[128 = 0]
1: [144 154 115 193 151 119 143 129 105 122 105 149 107  95 123 121 141  98
 106 118 113 107 143 119 156 133 141 108 101 127 112 127 106 110 109 113
 118 150 104 113 123 130 134 152 132 121 122 100 151 122 165 130 125 119
 125 107 127 124 135 153  80 136 100]
2: [108 118 152 150 112 118 118 111 145 139 184  95 113 162 138 134 144 125
  55 117 147 146  95  88 204 101 128  54 137 108 115  47 140 209 136 186
 163 119 141  97 179 126  97 177 126 129 103 148 114 136 145 158 180 102
 105 148 163 133 160 138 133 109 126]
3: [ 94  91 146 128 166 145 111 206 124 121 118  95  92 151 122 136  94 130
  98 134 188 125 145 144 208 125 122 100 121 118 142 117 132 143 105 148
 152 135 145  78 142 126 141 135 143 137 138 130 163 118 125 156 145 180
 129 141 153 120 140 131 135 158 117]
4: [135 105 115 146 143 143 168 127 142 124 133 103 134 116 104 138  89 124
 151 143 136 131  64 135 160 124 114 108 116 131 139 139 115 109 144 120
 117 169 145 123 112 120 122 144 129 138 145 118 139 121 161 135 123 138
  82 131 103 147 158 115 125 156  94]
5: [136 165 132 188 104 121 137 116 155 133 120 102 115 158 141 138 113 126
 193  90 108  90  94 105 178 104 133 121 117 133 113 126  82  19 128 180
 132 184  84 170 206  82 115 108 135 129 145 132 115 192 134 122 149  53
 145 148  96 134 163 126 114 207 162]
6: [133 147 122 150 146  85 135 118 131  94 125  95 141 133 115 168 140 119
 126 127 139 134  99 129 175 118 116  77 120 120 139 118 187 144 120 159
 123 129 122 148 155 108 131  57 167 125 120 141 140 110 137 122 127 133
 134 134 120 129 142 106 113 152 142] => 4 1 3 2
7: [129  66 151 150 144 181 154  70 103 118 128 110  96 150 126 126  96 121
 159 128 114 154  92 121  98 147 119  71 120 127 156 122 119 129 105 113
 103 127 127 119  84 121 129 146 142 157 119 135 114 115 146 109 148 137
  99 131 101 114 149 101 153 176  98] => 4 1 6 3
8: [153 157 147 140  97 151 158 101 130 135 135 138 131 139 129 122 109 122
 130 177 111 120 126 123 127 110 110 152 165 116 104 137 113 108 112 139
 113 142 131 118 100 120 164 153 133 147 114 135 115 133 154 130 139 115
 103 156 109 124 112 130 149 108  98] => 4 1 7 6
9: [158 163 144 140 101 122 183 145 110 111 164 122  70 123 110 144 144 114
 125  84 149 138 114 122 148 134 128 100 144 134 120 125 105  75 138 147
 113 134 110 147 144 133 133  96 125 131 107 156 136 169 169 109  90 133
 106 106 141 120 108 123 124 162 138] => 1 6 4 8
10: [154 145 109 173 152 130  82  61 130 123 130 127 122 125 128 113 143 109
 155 117 118 118 119 132 191 132 143 142 116 168 129 118 112 153 171 116
 107 132 119 127  92 146 158 144 121 165 117  95 179 120 122 125 134 144
 132 107 114 102 124 143  75 135 119] => 1 4 8 6
11: [142 109 150 166 131 142 133 134 145 176 119 141 124 148 131 106 144 118
 137  99 118 147 148 143 182 111 128  96 110 101 112  82 117 124 105 116
 105 104 112 145 166 143 103 122 155 102 133 149 135 130 134 120 130 133
 141 133 150 152 174 119 112 132 110] => 1 6 4 9
12: [139 157 145 154 156 129 130  99 125 141 130 127 106 111 112 138 129 107
 112 100 108 124 121 105 176 122 144  96 107 109 112 129 116 101 101 128
 132 149  93 126 127 123 127 140 130 129  97 141 104 152 151 156  93 131
 116 119 137 116 131 123 125 158  73] => 1 9 11 4
13: [151 133 161 179 113 106 145 114 158 122 130 108 133 177 122 143 135 137
 204 120 105 128 125 159 149 124 160 124 129 115 144 151  77  18 141 173
 101 181  98 226 182 127  95  68  90  99 140 155 141 187 171 131 161  84
 137 156  90 153 175 108 102 184 130] => 5 9 11 4
14: [168 156 126 110 101 131 130 143 156 113 136 119 115 172 116 173 134 152
 143 137 121  66 108 139 164 133 126  84 132 139 121 110 151 152 141 132
 146 129 153 129 106 144 106  96 119 138 123 174 178 102 128  93 168 128
 102 136 150  96 139 155 140 156  94] => 6 4 8 9
15: [166 144 140 156 108 100 149 146 127 146 162 107 105  95 135 103 136 119
 117  79 158  78 147  91 197 135 127  78 119 124  87 151 160  75 114 164
 136 145 116 178 136 110 129  94 143 136 132 196 156 132 165 138  80 131
  88 111 129 148 164  80 152 120 148] => 9 12 6 11
16: [154 138 119 145 175 146 129 106 104 138 139 152 135 101  91  92 205 103
  64 126 150  97 128 119 145 151 129 151 123 133 100 146 207 235 106  81
 112  78 164 100  63 133 118 165 151  98 103  84 163 104 137 123  95 189
  65  96 169 121  93 156 106  85  51] => 1 10 12 8
17: [109 128 110 148 164 138 111 167 154 116 116 148 117 120  98 145  89 140
 134 123 127 136 101 109 219 126 104  94 118 156 111 137 118  99 119 107
 139 141  96 106 173 123 131 137 126 133 126 103 136 139 128 105 108 156
 114 128 127 138 167 117 108 153  82] => 4 12 1 3
18: [149 136 172 150 143 141 144 114 139  98 118 110 117 190 142 129 134 139
 197 137  97 110 114 147 168 131 150 138 128 114 137 104 101  46 148 150
 138 180 143 181 164 125 135  64  78 104 118 148 136 186 139 111 152  32
 159 129  91  99 147 136 124 209 173] => 13 5 9 6
19: [ 91 113 135 147 185 123 157   1  59 148 138  90 110 145 107 129  70 131
 172  59  94 144  26 114  14 155 132  64  92  71 149 149 113 123 145 118
  95 212  86 105  34  93 136 171 168 164  80 194 125 100 122  48 200 117
  89 101  83 118 112  96 154 191 109] => 7 4 12 8
20: [151 167  88 157 164 126 137 108 161 110 140 107  99 116 120 129 138 108
 134 107  82 136 116 143 213 110 126  97 107 133 119 106 141 136 130 107
 110 164 135 143 127 117 138 118 121 129 132  86 181 132 157 120 117 116
 136 146 155 129 141 117  97 129 121] => 1 10 12 6
21: [ 88 192 121 187 139 125 106 100 114 133 121 145 133 117 135 150 127 137
 152  69 109 138  79 142 206 116 148 118 109 150 127 105  75 116 155 140
 111 156 131 125 116 100 145 129 154 144 146 103 189 150 154 119  86 118
 151 135 123  71 127 139  81 122  90] => 10 20 1 12
22: [107 130 136 162 151 129 160 106 135 112 143 138 114 154 132 106  87 142
 135 157  99 122 101 101 128 122 122  86 113 116 160 113 120  84 126 112
 111 130 153 130  80 126 109 136 144 142 130 140 153 160 149 101 149 126
  99 134 140  96 128 113 135 102 107] => 4 7 8 12
23: [118  79 145 135 107 105 130 104 107 178 122 104 161 101 158  95 120 143
 134 158 125 110  72 120 138 154 104 135 135 106 137 132 141 151 137 110
 136 152 127 119  99 121  97 143 138 146 108 135 126 113 148 114 213 139
  80 144  90 146 141 105 136 189 101] => 4 7 8 22
24: [159 167 143 139 107 143 156 127 128 129 115 150 130 183 135 116 111 104
 166 148 100  91 113 125 174 131 159 146 133 131 114 120  97  49 123 165
 135 177 120 179 150 122 143 128 110 129 134 186 141 182 158 130 178  58
 130 154 111 118 125 109 126 192 170] => 18 5 13 8
25: [118 164  79 186 173 106 112  95 110 160 130 116 154 166 106 144 217 103
 160  95  76 112 123 161 229 114 133 110 117 176 135 102 113 189 147 114
 135 121 168 149  98 122 170 113 137 148  91  64 208 132 130 132 139 129
 176 103  96  97 112 146  83 146 122] => 10 20 21 1
26: [149  92 144 102 142 122 155 168 124 101 118 130 117 121 136 103 105 129
  73 109 205  77 104  57 107 143 152  79  95  66  77 160 174  98  87 191
 150 110 109 197 179 121  95  55 143 113 155 244 126 143  96 151 115 152
  65 119 118 201 155  95 178 135 174] => 15 6 9 11
27: [128 134 135 137 116 129 122 116 127 102 110 115  79  83 117 135 163 163
 128  97 132 142  87 109 164 133 130 127 128  99 111 122 114  99 139 131
 100 110 144 136 122 112 115 121 111 121 110 138 155 156 136 125 125 117
 109 117 125 111 143 156 112 147 120] => 9 12 1 4
28: [122 138 118 173 159 121 142 149 131 192 112 110 120 153 130 110 125 113
 136 124 105 129 141 154 171 140 135 118 152 105 100 112 122 124 141  91
 121 124 149 163 122 142 132  94 121 140 126 116 163 101 109 144 143 154
 192 137 138 131 139 136 114 135 136] => 11 20 1 10
29: [126 117 112 146 142 127 106 169  99 141  99 121 147 139 121 130 151 105
 124 150 125  97 142 143 120 125 177 125 132 119 129 140 117 117 119 130
 141 141 141 138 132 128 130  71 120 135 136 148 188 107 124 103 148 137
 205  99  98 135 163 143  80 153 129] => 28 1 6 11
30: [177 125 154 179  62  96 160 127 173 153 130  63 125 244 111 168  75 182
 255 111 107 105 110 109 150 133 143 117 108 123 168 170  58   1 162 204
 120 197  78 245 233 100 146  51 100 138 150 196 126 205 169 131 252  23
 206 150 108 156 158 131 131 255 228] => 13 5 18 24
31: [134 137 199 152  87 136 152 123 168 125 117  35 102 175 127 128  81 149
 172  71  90 112 103 167 164 134 151  98 105 107 165 120  83   1 104 177
 154 191  85 205 209 126 108  88 105 115 120 163 136 154 146 139 200  34
 155 144 145 107 187 109 149 226 227] => 5 18 13 30
32: [160 132  97 167 170 131 101 163  98 133 132 126 135  72 132 119 174  99
  54 119 143 119 133  95 181 151 147 132 164 134 113 129 184 195  85  88
 137  82 123 111  75 153 159 152 138 117 129 117 145 123 115 102 112 178
 102  94 147 129 146 147 113 100  86] => 16 1 10 12
33: [ 86 199  94 225 160 135  95  57 115 151 157 154 112 159 115 117 190 150
 144  61  69 185  93 154 205 121 121 129 118 176 110  50  68 115 121 134
  60 152 119 139 104 101 167 168 147 149 121   8 182 169 167 143  65 104
 134  88 114  77 135 131  70  96  72] => 21 25 10 20
34: [110 118  89 136 175 121 107 139 107 114 135 162 142  68 111  93 207  88
  65 152 154  88  95 104 201 130 136 113 145 139  95 156 166 231 121  82
  92 107 154  94  61 124 136 141 133 123 131  93 150  75 140 155  76 193
 117 126 176  89 146 140  96  98  69] => 16 32 1 10
35: [112 116 139 183 139 119 103 141 106 156 131 131 132 139 117 127 120 110
 130 100 127 128 119 145 170 138 129 134 114 131 108  87  99 127 131 108
 126 125 145 188 135 124 120 140 109 145 139 162 166 144 145 124 161 140
 176 143 133 122 164 121  87 127 108] => 28 11 29 1
36: [171 137 164 168  83  89 151 107 155 163 120  82 145 176 107 125 117 173
 171 109 107 150 122 132 140 108 148 130 107 132 115 104  80  21 134 179
 119 177 152 198 166  97 141 108  99 114 132 153 116 168 166 115 180  61
 122 143 124 122 173 106 101 173 143] => 13 5 24 18
37: [115 183 145 161 177 112 173 155 142 104 135 112 107 120 132 149 123 127
 122  82 122 153 114  84 195 150 143 101 101  99 114 110 131 119  78 156
 144 148 108 108 139 123 139 122 118 138 166  97 144 160 159 130 139 122
 123 124 172 126 160 121 149 155 134] => 12 20 1 17
38: [142 112 100 153 165 116 134 158 117 127 128 126 128 137 128 113 113 157
 158 127 132 127 111 126 181 120 138  88 125 102 111 127 108  94 139 128
 125 185 115 158 126 117 127 124 128  91 119 123 150 151 125  80  81 106
  98 136 120 122 157 144 167 153  38] => 4 17 12 27
39: [163 146 143 175 178 108 146 157 124 113 117 147 114  92 139 121 148  92
  94 113 131 121 107 138 206 112 121 130 121 103 105 114 138 139 106 144
 149 124 120 148  81 120 126 124 120 126 102 107 161 152 163 137  91 145
 108 127 147 110 118 135 101 115  87] => 1 12 20 27
40: [139 147 125 113 119  73 127 199 163 118 136 168 107 157 156 158 134 135
 108 143 174 136 131 110 255 114 139 120  94 117 137 118 111  97 121  93
 128 110 120 128 244 114 130 102  91 119 151 102 148 172 131 121  90 155
 113 166 151 133 155 117 134 106 105] => 17 11 37 3
41: [128 123 159 164 107 119 127  41 155 167 180 101  91 151 166 129 176 110
  76  86 135 165  96  69 216 124 116  76 106 100 129  34 158 189  80 177
 136 154 134  88 232 122  70 242 114 123  97 149  57 161 143 105 183 106
  67 139 156 135 175 103 142  62 119] => 2 11 12 37
42: [108 157 143 120 104 118 143 178 106 126 127 116 123 173 114 143 101 163
 108 146 132 105 166  83 157 111 137  80 118 130 129 118 112 145 103 167
 133 117 129 133 115 103 121 116 136 121 156 143 149  92 127 123 118 136
 127 140 148 106 142 127 135 142 103] => 14 3 6 22
43: [112 159 118 158 109  81 148 131 187 137 143  90 101 152 136 113 115 142
  82  32 135 152 125  71 235 120 141  62 114  64  89  71 107 113  88 158
 154 153 100 107 213  98  78 186  96 108 108 117  86 182 175 112  81 102
  65 162 164 107 193  81 149  95 111] => 41 37 2 12
44: [125 129 135 158 168 102 186 111  91  99 152 130 101 171 104 125  73 127
 132 125  94 139  72 101 121 130  97  62 112 103 141 122 110 104 103 103
 142 163 101  91  62 145 110 125 155 153 139 122 129  95 170 136 162 146
 120 138 127 142 145 117 156 149 105] => 22 7 4 12
45: [ 99 124 138 168 101 112 109 100 138 184 186 162 133 116 162 112 178 115
  92  91 178 140  93 111 226 142 135  71 128 130 108  56 117 187 111 156
 141 155 138 149 193 109  80 198 131 105 103 173 118 168 155 110 185  66
  79 172 205 128 190 149 105  72 101] => 2 41 11 43
46: [158  74 131 162 165 132 106 161 141 169  89 171 187  87 120  98 176 107
 157 150 144  91 162 175 183 123 121 156 151 153 110 186 103 181 169  41
 145 136 181 197 108 164 108 108 125 142 106 174 197 123 152  98 156 126
 205 110  80 111 129 169  95 160  74] => 29 35 28 10
47: [137  87 193 114 145 106 107 194 152 108 134 126 120 138 145 106 106 112
 123 116 207  46 125  99 145 174 143  94 113 109  93 171 157  95 110 154
 116 119 140 182 170 157 106  34 135 140 103 241 142 137 132 141 118 178
 101 139 131 201 121  90 169 172 184] => 26 15 6 9
48: [159 133 169 162 132 111 147 151 120 117 108 100  92 188 124 113 108 131
 168 126 109  97 110 121 190 120 138  69 114  98 107 128  93  27 122 161
 157 202 111 186 201 143 111  91 104 126 144 160 138 212 146 115 173  52
 148 144 100  94 165 108 118 210 169] => 18 5 24 13
49: [169 129 167 129  87  70  95  94 146 193 206 147 177 129 149 103 230 118
  84 117 169 101 131 142 201 125 117 113 133 155 137 119 150 243 125 148
 139 118 173 158 247 134  58 209 135 147 103 184 120 136 111  89 226  59
  92 110 155 105 153 157 133  91 163] => 45 2 41 11
50: [135 123 159 158 121 133 137 125 156 113 131 123 115 135 124 104 134 167
 145 103 114 129 111 126 163 142 146 127 129 101 154 136 131  86 117 179
 101 135 156 156 137  89 113 127 137 108 138 128 136 179 160 116 105  96
 105 132 137 108 130 142 115 133 130] => 27 22 9 12
51: [136 105 113 151 148 141 133 182 138 107 111 129  90 125 112 159 110 116
 133 131 162 143 115 121 221 114 123 108 134 108 112  87 141  99 135 150
 145 125 132 121 178 113 126 134 109 118 145 118 151 144 116 134  73 128
  77 156 163 126 156 150 128 131  67] => 17 38 3 40
52: [147 144 142  87 140 131 123 165 138 110 139 158  93 153 128 141 113 182
 127  99 126  68 136 135 170 132 103  90 125  98 115  88 130 170 129 170
 132 112 120 114 123 129 117  79 117 133 133 212 200 128 112 133 206 150
 113 124 198 132 120 135 132 171 106] => 14 42 3 27
53: [148 146 107 157 155 124 115 157  92 154 142 147  81 129 112  96 155 121
 127  85 146 123 125 130 207 131 145  98 125  92 131 117 108 130 104 161
 100 133 161 134  87 144 128 139 122 124 120  94 172 140 149 123 134 137
 120 124 141 100 136 129 142 141 114] => 39 1 27 20
54: [141  97 179 121 128  89 148 193 109 125 151 120 118 104  97 110  85 103
 139 139 213  21 122  85 172 163 144  82 137 100  99 176 174  76 109 159
 131 109 122 194 172 107 116  72  93 160 137 255 131 162 141 131 124 151
  96 122 130 178 132 108 190 172 197] => 47 26 15 9
55: [135  93 167 126  96 112 161 178 118 117 140 134 122 149 121 102 108 143
 144 152 178  81  94 104 124 172 151  69 157 118 128 136 165  93  83 173
 137 112 130 166 163 143 110  42 151 138 136 229 133 124 137 152 137 165
 102 115 110 186 143  94 175 154 180] => 47 54 26 15
56: [138 159  99 168 155 120 152 123 116 120 160 133 104 165 125 102 147 150
 129 151 124 108 109 132 201 153 139 127 121 131 127 139 115 104 116 135
 144 137 127 124 139 121 144 129 138 129 136 114 170 127 140 112 128 103
 128 117 150 118 155 104 112 125 110] => 20 1 53 50
57: [106 128  92 145 158 139 121 252 206  93 144 143  91 153  87 160 103 115
 102 137 207 107 138 122 255 107 165 130 117 130  91  96 117 111 136 122
 133 102 128 163 255 152 129  59 108  99 148  63 224 128 138 145  26 163
 101 148 172 116 158 135 104  94  90] => 40 51 17 3
58: [170 150 140 154  73 151  99 255 222  86 132 156 123 132 103 129 147 108
 109 163 206  85 189 144 255 127 162 160 147 127  91  76 109 104 141 131
 151  95 122 140 255 141  94  46  62 115 142  67 170 186  93 171   1 151
  93 148 172 124 153 120 101  59  48] => 57 40 51 17
59: [120 184  96 177 136 126 112  69 123 161 131 130 139 190  97 156 182 144
 137  83  54 167 136 178 168 142 116 166 129 155 137  81  71 181 159  86
  88 127 142 134  61 135 127 205 153 121 115   1 174 119 159 153 115 111
 200 105 100  90 140 162  48 143  36] => 33 25 10 21
60: [161 178 122 158 143 113 152 141 115 159 116 144 129 128 137 143 146 112
 153 140 122 108 121 145 171 143 119 132 127 135 106 133 102 134 140  93
 121 103 118 184 129 145 110 105 114 137 137 145 163 138 128 122 101 149
 129 120  95 119 153 102 103 155  76] => 35 28 56 1
61: [ 94  87 167 125 170 123 187  44  77 129 143  84 130 162 146 143  75 117
 131 110 127 169  52 121  32 145 107  67 107 116 166 156 133 138  98 111
 132 173 125  96  28 147 123 150 161 143 107 202 115 120 176 102 244 127
 125 155  99 163 115 134 158 201 135] => 19 7 44 23
62: [107 185 171 119 172 133 139 184  96 124 134 129 135 181 112 101 136 167
  94 107 114  76 131 135 106 169 107  60 132 123 104 119 142 169 120 199
 122 138 136  77 120 129 102  94 142 124  98 196 175 108 140 161 183 188
 109 148 212 135 130 154 160 156 125] => 52 42 14 3
63: [135 121 124 140 130 127 160  86  83 150 156  85  90 155 130 143 102 151
 145 111 118 123  52 111 148 129  88  53  93  82 124 116 115  50 101 132
 103 188 116  78  41 120 154 174  93 129 156 155 140 134 198 108 119 144
  44 151 103 136 148  83 161 164  80] => 44 4 7 22
64: [143 140 128 103 119 138 108 221 171 138 117 141 135 151 134 139 126 131
 119 124 165 139 167 135 255 147 127 143 131 135 100 118 152 152  87 107
 127 106 121 150 187 153 143 102  91 119 124 116 181 154 127 135 122 131
  70 132 121 113 156 113 163 117  83] => 40 51 17 3
65: [122 135 168 155  88 113 130 148 159 115 122  91  89 172 127 159 113 143
 141  94 114 134 128 117 115 141 152 122  99 148 169  89  94  53 122 163
 103 177 100 167 188  78 138 117 116 125 145 134 143 188 157 133 159  57
 185 134 129 103 144 143 147 145 190] => 5 36 18 50
66: [127  91 143 142 125 156 131 168 158 136 127 131 113 176 152 132  80 147
 143 125 128  98 114 130 219 130 155  73 111 126 134  91  99 100 120 132
 143 154 132 136 203 145 126 129 126 105 136 103 138 144 140 163  92 152
 103 137 137 103 144 122 129 134 108] => 51 17 11 3
67: [124 117 102 133 173 118 101 203 108 137  81 103 118 117 139 108  99 140
 160 128  95 102 131 140 166 122 167 118 125  96  79 136  91  76 147  85
 149 133 136 125 110 146 137  32 135 125 158 103 218 128 125 140 135 155
 226  94  92 143 130 124  95 166 118] => 29 28 60 35
68: [147 115 117 190 173  98 115 234  87 149  76 112 164 156 131 109 101 158
 153 146 126  89 143 130 140 133 156 110 135 120 105 155 128  83 120  52
 121 130 106 178 102 111 161  64 138 141 184 142 227  97 134 116  80 159
 214  97 116 124 132 132  80 127 107] => 67 29 28 60
69: [131  90  99 163 199 116 157 229 106 126  58  70 101 101 110 111 110 124
 109 128  79 112 160 132 123 126 143 127 125  95 108 155 111  30 119  81
 130 120 116 155  78 151 157  38 146 133 154 138 212  83 158 135 105 184
 220 153  98 109 133 115  91 163  97] => 67 68 29 28
70: [137 188 137  95 151 110 115 140 135 116 105 118 129 182 137 174 139 176
 125 128 128  40 144 145 160 145 107  80 166 146  79 126 146 167 139 146
 123 104 164 116 100 146 121 106 133 171 132 152 213  90 117  96 168 172
  93 143 205 107 138 125 163 147  96] => 14 52 62 42
71: [134  93 155 185 112 125 114 143 125 152 141 130 103 148 107 126 152 102
 121 112 118 115 109 127 175 105 142  58 115 108  90 104 109 133 105  90
 139 114 114 137 103  96 135 122 121 115 139 142 176 140 133 120 151 132
 128 136 139 130 162 161 115 125 138] => 11 35 1 28
72: [ 84 162 121 143 128 146 152 154 115 121 148 126 106 126 114 138 106 134
  94  71 108 139  96 113 161 141 130  85 141  99 122  97 143 124  42 131
 101 129 120  88  93  93 159 154 143 124 123  90 129 133 162 153  72 118
  83 101 179 125 168 111 149 129 114] => 37 12 53 1
73: [137 135 123 145 184 112 140 127  88 117 126 118 116 137 123  81 201 121
  83 118 135 123 114 123 176 133 137 141 164 139 117 121 191 194 110 132
  68 110 112  88  69 114 148 140 144 109 126 109 145 120 120 131  99 218
  90 108 182 113 132 131 149  81  79] => 32 16 34 39
74: [117 207 135  84 122 141 122 143 119 142 118 138 108 200 119 145 167 191
 135 142  88  85 163 135 156 117 104  77 157 116 108  97 137 160 117 185
 115  99 101  69 101 129  98 113 116 123 149 209 179 110 105 116 164 210
  88 149 171 135 110 158 141 143  96] => 52 70 62 14
75: [135  86 121 124 148 108 175 191 101 156  23 131 176 108  95 123 107 147
 185 215 100 157 183 187  25 139 157 180 119 140 127 190 103  12 173  29
  93  76 132 175  50 132 158  38 135 137 139 104 167 123 151 109  80 217
 223 107  39 143 120 127  93 160  65] => 69 68 67 29
